Moves between points:
J25: σ>J317, φ>J656
J522: σ>J185, φ>J475
J932: σ>J158, φ>J514
J189: σ>J526, φ>J167
J836: σ>J910, φ>J682
J398: σ>J778, φ>J941
J317: σ>J931, φ>J506
J656: σ>J847, φ>J25
J482: σ>J411, φ>J11
J173: σ>J468, φ>J690
J713: σ>J153, φ>J130
J682: σ>J333, φ>J836
J333: σ>J549, φ>J114
J931: σ>J713, φ>J602
J297: σ>J433, φ>J711
J183: σ>J25, φ>J847
J548: σ>J514, φ>J158
J778: σ>J965, φ>J625
J941: σ>J948, φ>J398
J167: σ>J220, φ>J189
J514: σ>J183, φ>J932
J411: σ>J682, φ>J910
J153: σ>J522, φ>J669
J11: σ>J169, φ>J482
J130: σ>J602, φ>J713
J468: σ>J711, φ>J433
J114: σ>J836, φ>J333
J847: σ>J932, φ>J183
J254: σ>J482, φ>J169
J910: σ>J11, φ>J411
J169: σ>J651, φ>J254
J625: σ>J941, φ>J778
J690: σ>J548, φ>J173
J185: σ>J332, φ>J556
J669: σ>J130, φ>J153
J454: σ>J167, φ>J526
J556: σ>J475, φ>J185
J526: σ>J297, φ>J454
J948: σ>J556, φ>J332
J651: σ>J625, φ>J965
J506: σ>J656, φ>J317
J158: σ>J173, φ>J548
J433: σ>J690, φ>J468
J220: σ>J114, φ>J549
J549: σ>J189, φ>J220
J475: σ>J669, φ>J522
J332: σ>J398, φ>J948
J711: σ>J454, φ>J297
J965: σ>J254, φ>J651
J602: σ>J506, φ>J931

In the rows, zero is written as 153.

The rows follow the links: the fewer symbols apart two points are, the more alike their rows tend to be.

Some points and rows for them; each showing differs a little:
J333: [137,129,161,133,164,109,83,71,181,78,206,175,142,88,128,75,154,175,128,72,137,104,214,232,131,176,138,127,152,213,99,237,146,143,195,153,212,164,148,158,132]
J522: [209,162,216,158,106,173,96,218,164,139,209,151,191,222,200,145,94,147,176,130,176,194,182,136,127,31,155,170,77,113,51,123,198,107,188,158,169,116,184,134,134]
J506: [153,210,203,227,120,195,195,129,156,203,135,220,133,198,137,176,181,75,216,160,125,155,170,147,120,128,200,147,141,115,119,81,113,151,274,145,145,145,108,105,128]
J185: [220,146,194,168,127,170,108,235,148,164,200,152,179,242,214,152,61,144,185,181,186,212,169,118,153,59,155,172,90,120,92,112,193,136,170,157,133,124,203,139,130]
J220: [210,119,173,86,116,234,151,178,104,98,161,138,113,141,189,115,70,95,173,194,180,145,182,211,110,76,183,110,127,155,124,203,205,193,186,169,210,219,198,145,154]
J651: [137,122,71,204,193,24,116,142,204,179,182,184,180,127,174,128,140,205,137,147,123,141,156,142,230,266,109,138,161,182,200,139,96,141,112,154,93,90,192,189,113]
J549: [165,153,204,166,180,117,88,85,199,112,223,201,165,139,147,70,141,176,128,78,146,110,219,221,113,173,143,151,153,199,68,228,137,137,229,122,182,150,159,152,121]
J189: [210,158,206,195,205,126,85,127,240,132,224,216,196,147,164,84,148,183,135,116,173,133,218,191,98,162,146,179,160,187,75,208,127,131,253,98,134,132,160,114,99]
J965: [165,100,51,118,143,130,200,199,120,163,109,122,123,130,193,170,90,161,144,243,156,133,135,155,216,190,129,103,155,153,259,142,148,204,67,178,138,165,234,194,152]
J682: [117,125,132,130,134,114,115,83,163,87,179,137,127,70,130,80,162,165,137,74,127,91,191,248,151,192,139,101,159,215,131,248,151,154,158,172,205,181,158,186,149]
J548: [150,169,122,172,195,165,253,148,150,232,88,166,161,160,119,208,220,142,155,229,139,153,101,77,158,211,170,180,211,121,231,105,115,184,133,131,109,163,93,117,171]
J167: [191,125,174,54,131,229,141,177,94,92,139,89,115,140,193,119,88,127,137,178,208,153,153,190,116,59,162,139,140,152,129,214,229,173,144,166,221,242,185,160,170]

Each walk starts at a row. The symbols on each line, taken left to right, move it on to the next point.
Answer with the point's row; about right is enough.
[226,130,168,133,95,213,153,165,121,117,156,178,111,171,202,110,48,91,184,198,174,117,204,215,130,86,170,90,118,154,127,180,178,185,227,154,202,212,222,131,132]
φ φ σ σ: [195,128,124,216,112,123,131,155,152,157,187,223,137,185,204,116,59,110,209,174,131,105,213,207,175,163,157,66,118,160,138,132,116,167,236,158,159,137,225,137,107]
σ φ σ φ σ: [185,136,77,233,129,81,141,155,175,177,180,219,154,183,222,116,81,142,207,171,117,122,199,192,200,208,128,78,140,166,162,116,107,154,201,145,126,101,234,163,103]
[188,185,132,195,226,157,223,168,186,225,107,202,183,185,146,217,183,168,135,247,163,179,125,76,155,213,157,203,211,126,207,92,111,164,157,104,76,152,119,110,149]
φ σ σ φ σ: [224,169,165,217,235,165,193,172,215,216,149,233,209,194,154,188,163,158,136,223,156,163,157,93,136,195,148,216,195,129,164,100,109,150,191,75,72,136,140,104,141]
σ σ σ φ φ: [97,176,118,160,173,178,248,145,120,206,61,138,131,141,106,220,232,155,150,192,128,171,88,104,176,206,172,168,196,124,234,112,138,165,97,155,134,181,98,158,199]
[220,124,113,150,149,153,162,251,121,187,158,146,163,207,236,174,55,159,146,261,174,195,137,102,208,131,133,138,141,119,202,108,167,183,98,145,93,138,227,173,145]
φ φ φ σ φ: [241,138,151,158,156,170,133,253,153,175,172,159,187,233,242,166,55,141,160,230,186,209,158,104,174,93,137,149,116,105,139,92,179,164,144,154,106,105,222,147,143]
σ σ: [197,101,70,131,154,137,182,221,125,191,119,149,158,181,231,182,81,163,151,263,167,162,125,117,208,175,142,111,157,134,229,120,156,194,92,153,107,156,224,168,146]
[117,98,61,105,130,128,167,128,113,125,124,112,107,82,140,128,151,156,137,164,116,107,128,206,198,231,140,82,187,208,234,205,151,182,76,181,197,188,192,208,163]
φ φ φ σ: [159,126,91,231,152,48,131,141,187,175,191,195,178,164,185,127,109,181,174,149,105,143,193,174,208,249,116,108,142,177,176,125,85,145,149,165,106,86,215,166,101]
σ φ σ: [123,112,48,118,142,126,173,162,110,151,94,120,121,110,165,147,116,162,138,203,134,122,136,192,224,217,141,88,185,186,261,178,146,202,75,197,157,193,210,198,169]
[222,169,199,218,222,150,122,126,235,156,212,231,204,181,171,118,140,167,130,149,165,150,232,143,100,164,148,204,172,155,91,167,126,139,244,84,119,132,157,104,112]
φ φ σ φ φ: [230,174,187,212,242,143,163,166,233,183,183,239,195,182,173,150,142,172,133,201,180,156,181,107,126,175,136,212,179,137,118,137,100,141,220,95,84,123,153,89,119]
σ σ σ σ σ: [66,179,121,146,143,169,229,120,95,186,77,121,119,121,92,224,251,122,154,144,129,152,76,123,168,185,176,141,178,126,217,115,149,162,101,175,167,172,75,157,205]
[49,169,148,127,111,190,200,111,106,155,82,99,121,114,78,203,243,131,165,109,117,159,87,158,150,152,167,148,154,153,196,132,154,130,104,196,193,179,70,168,201]
σ σ: [77,178,214,118,77,177,119,113,113,120,158,72,127,140,113,164,192,123,185,47,146,170,138,191,136,74,176,156,107,144,100,157,193,115,147,213,220,161,93,162,183]
φ σ σ φ σ: [56,191,189,115,88,182,164,98,92,125,126,76,108,122,85,187,226,134,182,63,138,166,106,187,145,116,173,148,135,149,143,151,182,127,126,208,228,164,84,178,191]
[179,170,225,145,104,181,80,174,136,103,208,131,160,207,168,131,119,131,191,66,171,200,181,163,130,22,168,171,74,132,53,145,198,98,200,179,180,119,155,151,149]
φ σ φ φ φ: [106,190,226,126,80,187,89,135,149,126,192,107,137,170,133,157,162,121,193,47,165,188,161,180,126,42,175,161,72,141,68,156,192,115,174,190,214,127,122,159,171]
[102,105,100,110,129,116,133,90,137,92,139,127,112,68,131,109,157,165,135,101,120,89,164,246,176,195,136,81,169,217,188,243,146,173,119,174,206,196,179,193,158]
σ φ φ φ: [212,145,132,170,91,176,134,158,148,133,169,204,113,175,212,98,49,94,209,199,149,106,208,220,153,135,170,76,125,164,120,162,146,180,258,155,179,177,232,138,109]
[133,124,100,170,224,34,119,126,211,169,176,157,199,110,140,141,169,240,106,141,133,147,148,144,204,261,92,168,189,188,196,174,103,156,88,155,106,104,172,191,152]
σ φ σ φ σ: [132,137,113,140,244,80,137,126,198,144,170,140,194,90,122,136,191,244,69,130,152,139,138,133,173,241,103,201,202,200,199,201,121,163,63,136,130,132,141,188,171]
φ φ σ φ φ: [147,134,150,109,259,112,143,120,183,132,154,127,179,81,114,143,215,240,61,126,169,137,134,136,154,215,125,208,208,191,180,229,141,157,74,114,141,180,126,173,171]
